Here is a tiny trained network, its code and every weight. The questions are about switching its units off for an input and a class, where a switched-off unit gives its printed mean instead of its output.

import numpy as np


def w(rows, s, z=0):
    codes = np.array(rows[::2]) - 128.0
    scale = np.full(codes.shape[1], s)
    scale[-1] = z or s
    return codes * scale


def f(y):
    return np.maximum(y, 0)


def log_softmax(a):
    a = a - a.max(-1, keepdims=True)
    return a - np.log(np.exp(a).sum(-1, keepdims=True))


def net(x, mask):
    res = np.array(x, float).reshape(1, 7) / 4 @ E
    y = f(res @ A[0][:, :-1].T + A[0][:, -1])
    res = res + np.where(mask, y, B[0][:, -1]) @ B[0][:, :-1]
    return log_softmax(res[-1] @ U[:, :-1].T + U[:, -1])


A, B = {}, {}
E = w([
[69,74,164,71],'x0',
[117,92,91,161],'x1',
[93,126,169,176],'x2',
[67,147,27,141],'x3',
[120,228,152,133],'x4',
[155,139,200,53],'x5',
[124,121,70,2],'x6',
],0.0071)
A[0] = w([
[127,207,61,130,8],'N0',
[31,95,164,120,154],'N1',
[136,110,193,87,166],'N2',
[160,134,106,107,48],'N3',
[100,228,68,115,107],'N4',
[181,171,38,98,122],'N5',
[240,147,88,112,57],'N6',
[137,167,83,112,95],'N7',
[73,67,103,118,145],'N8',
[180,131,36,115,142],'N9',
[164,129,95,120,28],'N10',
[35,92,99,56,93],'N11',
[60,1,30,80,85],'N12',
[251,21,140,200,24],'N13',
[31,139,126,128,29],'N14',
[139,50,128,147,49],'N15',
[183,118,150,120,89],'N16',
[188,167,43,122,3],'N17',
[97,136,250,71,166],'N18',
[15,150,168,222,80],'N19',
[158,92,107,121,87],'N20',
[170,94,169,87,63],'N21',
[196,67,176,103,57],'N22',
],0.0098,0.0042)
B[0] = w([
[167,171,93,188,170],'N0',
[151,77,37,52,192],'N1',
[163,185,135,90,209],'N2',
[133,122,98,136,136],'N3',
[171,183,39,147,201],'N4',
[124,223,103,180,203],'N5',
[97,150,167,141,170],'N6',
[134,173,99,153,161],'N7',
[85,100,139,86,194],'N8',
[125,222,131,197,205],'N9',
[136,127,111,146,134],'N10',
[102,94,82,51,203],'N11',
[26,174,230,132,255],'N12',
[115,84,241,239,202],'N13',
[113,171,81,159,151],'N14',
[132,71,142,153,158],'N15',
[119,162,156,141,157],'N16',
[171,193,148,192,166],'N17',
[235,186,132,67,253],'N18',
[178,33,2,85,227],'N19',
[148,125,151,144,146],'N20',
[139,180,157,136,171],'N21',
[157,170,138,165,179],'N22',
],0.019,0.0062)
U = w([
[143,8,143,205,2],'0',
[108,125,111,159,88],'1',
[87,100,175,168,55],'2',
[105,113,113,140,254],'3',
[12,117,92,151,150],'4',
[129,116,151,89,210],'5',
[171,127,122,172,81],'6',
[128,64,63,179,198],'7',
],0.011,0.0047)

Each question gives the input, the list of numbers given to net, and the class t.
The units are the neurons (one row each of A and B). Each row of codes is followed by its name. A weight is (code - 128) times the scale printed after its matrix; where a second scale follows, it is the last column's (A, B and U).
mask holds one flag per neuron, in row order. A switched-off neuron (its flag False) gives its mean, the last column of its row in B, instead of its output. The means were averaged over made-up inputs and are rounded, as every weight is.
A unit's drop is (log p(t) with every unit on - log p(t) with that unit switched off) / (log p(t) with every unit on - log p(t) with every unit switched off).
The circuit of an input: a set's keep is (log p(t) with only the set's units on - log p(t) with every unit switched off) / (log p(t) with every unit on - log p(t) with every unit switched off). Starting from the 12 units with the biggest drops (on a tie, the unit counted first), units are removed one at a time, each time the one whose removal leaves the highest keep (on an exact tie, the one counted first), for as long as the keep stays at least 0.8.
circuit, biggest first: the units of the circuit, biggest drop first
top k neurons: the k neurons with the biggest drops, biggest first
drop when u is switched off: that unit's drop, to one decimal
input [-6,-5,0,3,-3,-4,-6], class 7: circuit, biggest first : (N19 N12)
input [-2,7,0,-2,-7,4,0], class 0: circuit, biggest first : (N13)
input [3,0,3,8,-7,8,-5], class 4: circuit, biggest first : (N12 N18)
input [-8,1,-7,-8,6,-6,-5], class 2: circuit, biggest first : (N13 N18)
input [7,-5,6,-7,2,-3,-6], class 5: circuit, biggest first : (N18 N1)
input [1,8,5,5,-2,1,0], class 4: circuit, biggest first : (N12 N18)
input [5,-6,-5,5,2,-1,-2], class 4: top 3 neurons : (N18 N19 N2)
input [5,3,4,-5,-6,2,-5], class 0: top 2 neurons : (N13 N15)
input [0,0,8,0,-8,-3,2], class 2: top 3 neurons : (N12 N13 N4)
input [-7,-5,2,-4,-6,0,-4], class 0: top 2 neurons : (N13 N12)
input [-8,2,-1,-8,-7,-4,0], class 0: top 2 neurons : (N13 N12)
input [-2,5,-5,3,-8,-3,-6], class 0: top 2 neurons : (N13 N15)
input [-4,0,3,-4,5,-8,-6], class 0: drop when N12 is switched off : -0.1
input [-7,-2,2,8,1,-3,-6], class 7: circuit, biggest first : (N19)
input [7,-3,3,7,-8,-8,-3], class 4: drop when N12 is switched off : 1.9
input [5,8,8,6,-7,-1,6], class 4: drop when N17 is switched off : 0.0
input [-1,1,-2,4,2,-5,7], class 4: top 2 neurons : (N12 N18)
